Small tables with named rows and columns. After each table, cells are looked up by row and column.

lek.tsv
	dizibu	koze	nuki
nit	73.965	34.178	35.782
gimaz	67.560	65.367	65.846
lepe	80.145	17.592	14.454
mulid	28.256	43.376	25.477
napezo	23.176	48.476	37.895
gikemo	25.613	64.448	80.895
fen	36.130	49.143	44.409
kirivim	16.681	29.273	43.391

dizibu of napezo: 23.176
koze of mulid: 43.376
koze of kirivim: 29.273
koze of gimaz: 65.367
koze of lepe: 17.592
nuki of lepe: 14.454
nuki of gimaz: 65.846
nuki of mulid: 25.477
koze of gikemo: 64.448
koze of nit: 34.178
dizibu of nit: 73.965
nuki of gikemo: 80.895

kob:
       tig  zanara  bidobo  teraki  varive
zabu  0.11    0.13    0.21    0.15    0.15
gafi  0.38    0.25    0.75    0.23    0.17
puv   0.08    0.11    0.47    0.52    0.13

zabu, bidobo => 0.21
puv, zanara => 0.11
gafi, zanara => 0.25
puv, teraki => 0.52
puv, varive => 0.13
zabu, teraki => 0.15
zabu, zanara => 0.13
gafi, teraki => 0.23
zabu, tig => 0.11
puv, bidobo => 0.47
zabu, varive => 0.15
gafi, tig => 0.38
puv, tig => 0.08
gafi, varive => 0.17
gafi, bidobo => 0.75
Row with the largest bidobo: gafi

fikelek
fields: femefa, moz, kaze, tuzopo, lapi, kabigur, lupiriz
kekol: [65, 228, 92, 152, 114, 138, 166]
nugedib: [33, 90, 137, 71, 195, 182, 105]
sil: [122, 220, 77, 80, 95, 141, 75]
suboza: [41, 72, 129, 59, 120, 196, 22]
volodop: [13, 49, 68, 165, 62, 88, 203]
tiferi: [164, 115, 1, 161, 4, 160, 146]
degepa: [185, 158, 173, 131, 196, 168, 211]

kekol, lapi => 114
degepa, tuzopo => 131
nugedib, lupiriz => 105
sil, kabigur => 141
tiferi, lapi => 4
suboza, lupiriz => 22
kekol, kabigur => 138
sil, lapi => 95
tiferi, moz => 115
volodop, lapi => 62
suboza, femefa => 41
volodop, femefa => 13
kekol, tuzopo => 152
volodop, tuzopo => 165
volodop, moz => 49
suboza, moz => 72
suboza, kaze => 129
tiferi, femefa => 164
Which row has the largest tuzopo? volodop

tofabe:
fields: moror, tedo, nanur, zas, linakik, pomu, lefad, torerib, mam, mekela
tolig: [4032, 3136, 4142, 2627, 3201, 299, 4563, 4523, 5304, 3488]
nep: [3313, 1765, 2878, 4289, 3866, 1409, 4296, 5376, 5168, 3547]
fid: [4812, 5915, 3898, 2551, 3129, 5473, 7999, 4006, 4101, 7083]
zuz: [3599, 4909, 5533, 5419, 3558, 6191, 5805, 434, 3890, 4103]
dos: [5787, 6543, 4410, 7863, 3237, 5339, 2111, 3266, 4580, 4923]
kinef: [4700, 3196, 2142, 1476, 3687, 5080, 6178, 4112, 5790, 5373]
kezufof: [3327, 1640, 2873, 4385, 3952, 1514, 4279, 5444, 5150, 3631]
dumuvu: [4194, 3221, 4460, 2471, 3303, 304, 4625, 4406, 5323, 3680]
siv: [1749, 5070, 5753, 5457, 6553, 5012, 2332, 7387, 4117, 3435]
lunolis: [3672, 857, 3440, 4874, 4437, 2241, 4015, 5879, 4886, 4088]
gaz: [1761, 5107, 5770, 5312, 6522, 4986, 1956, 7331, 4121, 3678]

What is the mam of fid in tofabe? 4101
What is the mam of kezufof in tofabe? 5150
What is the lefad of tolig in tofabe? 4563
What is the torerib of zuz in tofabe? 434
What is the tedo of kinef in tofabe? 3196
What is the mekela of tolig in tofabe? 3488
What is the linakik of dos in tofabe? 3237
What is the zas of dos in tofabe? 7863
What is the nanur of dumuvu in tofabe? 4460
What is the pomu of kinef in tofabe? 5080
What is the mekela of kezufof in tofabe? 3631

muz:
         sabe  topop  rez  vevutig  les  nis  vuga  gup  bepo
favipo    580     86  690      678  159  587   428  310   889
zur       581    761  224      466  604  673   588   93   158
bagolos   283    308  434      641  626  597   566  671   792
putile    311    114  836      336  480  796   416  449   674
bopi      615    169  593      805  232  898   903  212   586
bife      846    571  886      143  859  309   507  463   119
zup       346    877  862      513  700  488   658  906   846

rez of zup is 862
vevutig of zup is 513
gup of favipo is 310
bepo of favipo is 889
les of putile is 480
topop of bagolos is 308
rez of bopi is 593
vuga of bagolos is 566
sabe of zup is 346
bepo of zup is 846
rez of favipo is 690

Table ret
,topesu,kip,nodan,visuz,topur,nosagul
nus,233,146,213,84,86,172
mazo,152,102,171,119,106,119
boz,142,176,94,160,154,213
sivovaf,97,104,110,179,200,120
vuz,169,91,186,195,147,117
sazig,175,176,147,177,87,145
posid,175,156,203,202,150,58
vuzil,96,162,92,99,211,190
zugel,164,179,207,113,138,108
leveze,143,112,171,141,106,128
dun,110,106,108,207,225,118

What is the topesu of nus in ret? 233
What is the kip of dun in ret? 106
What is the topur of nus in ret? 86
What is the visuz of sazig in ret? 177
What is the nodan of zugel in ret? 207
What is the nosagul of sazig in ret? 145
What is the visuz of posid in ret? 202
What is the topesu of mazo in ret? 152
What is the topur of posid in ret? 150

gok:
         rutomod   kibi  fevize     kib    nolu     som     nat     rom    fumi  palara
kibudi     0.204  0.203  -0.416   0.186   0.106   0.199   0.134   0.222   0.290   0.197
lokat      0.367  0.209  -0.399   0.302   0.258   0.269   0.323   0.164   0.146   0.065
kosili     0.200  0.121  -0.017   0.065  -0.169   0.076   0.324  -0.135   0.238   0.072
migitim   -0.294  0.247  -0.107   0.105   0.024  -0.612   0.222  -0.687   0.082  -0.062
fut       -0.059  0.274  -0.066   0.232   0.225   0.057   0.074   0.052   0.178   0.284
dinevan   -0.249  0.711   0.383   0.033   0.856  -0.315   0.008  -0.175  -0.435  -0.024
sugat     -0.007  0.325  -0.052  -0.187   0.123   0.230  -0.070   0.224   0.004   0.620
nule       0.154  0.119   0.076  -0.019  -0.130   0.182   0.056   0.225   0.251   0.218
vaba       0.326  0.272   0.224  -0.090   0.043   0.240   0.214   0.157   0.147   0.164

What is the palara of sugat in gok? 0.620
What is the som of dinevan in gok? -0.315
What is the rutomod of lokat in gok? 0.367
What is the fevize of lokat in gok? -0.399
What is the nolu of vaba in gok? 0.043
What is the nat of sugat in gok? -0.070
What is the nolu of kosili in gok? -0.169
What is the fumi of kosili in gok? 0.238
What is the palara of kosili in gok? 0.072
What is the nat of kibudi in gok? 0.134
What is the fumi of fut in gok? 0.178
What is the fevize of dinevan in gok? 0.383
What is the rom of dinevan in gok? -0.175
What is the nat of migitim in gok? 0.222
What is the nolu of migitim in gok? 0.024
What is the fevize of kibudi in gok? -0.416
What is the kib of dinevan in gok? 0.033
What is the rutomod of nule in gok? 0.154
Row with the largest rutomod: lokat

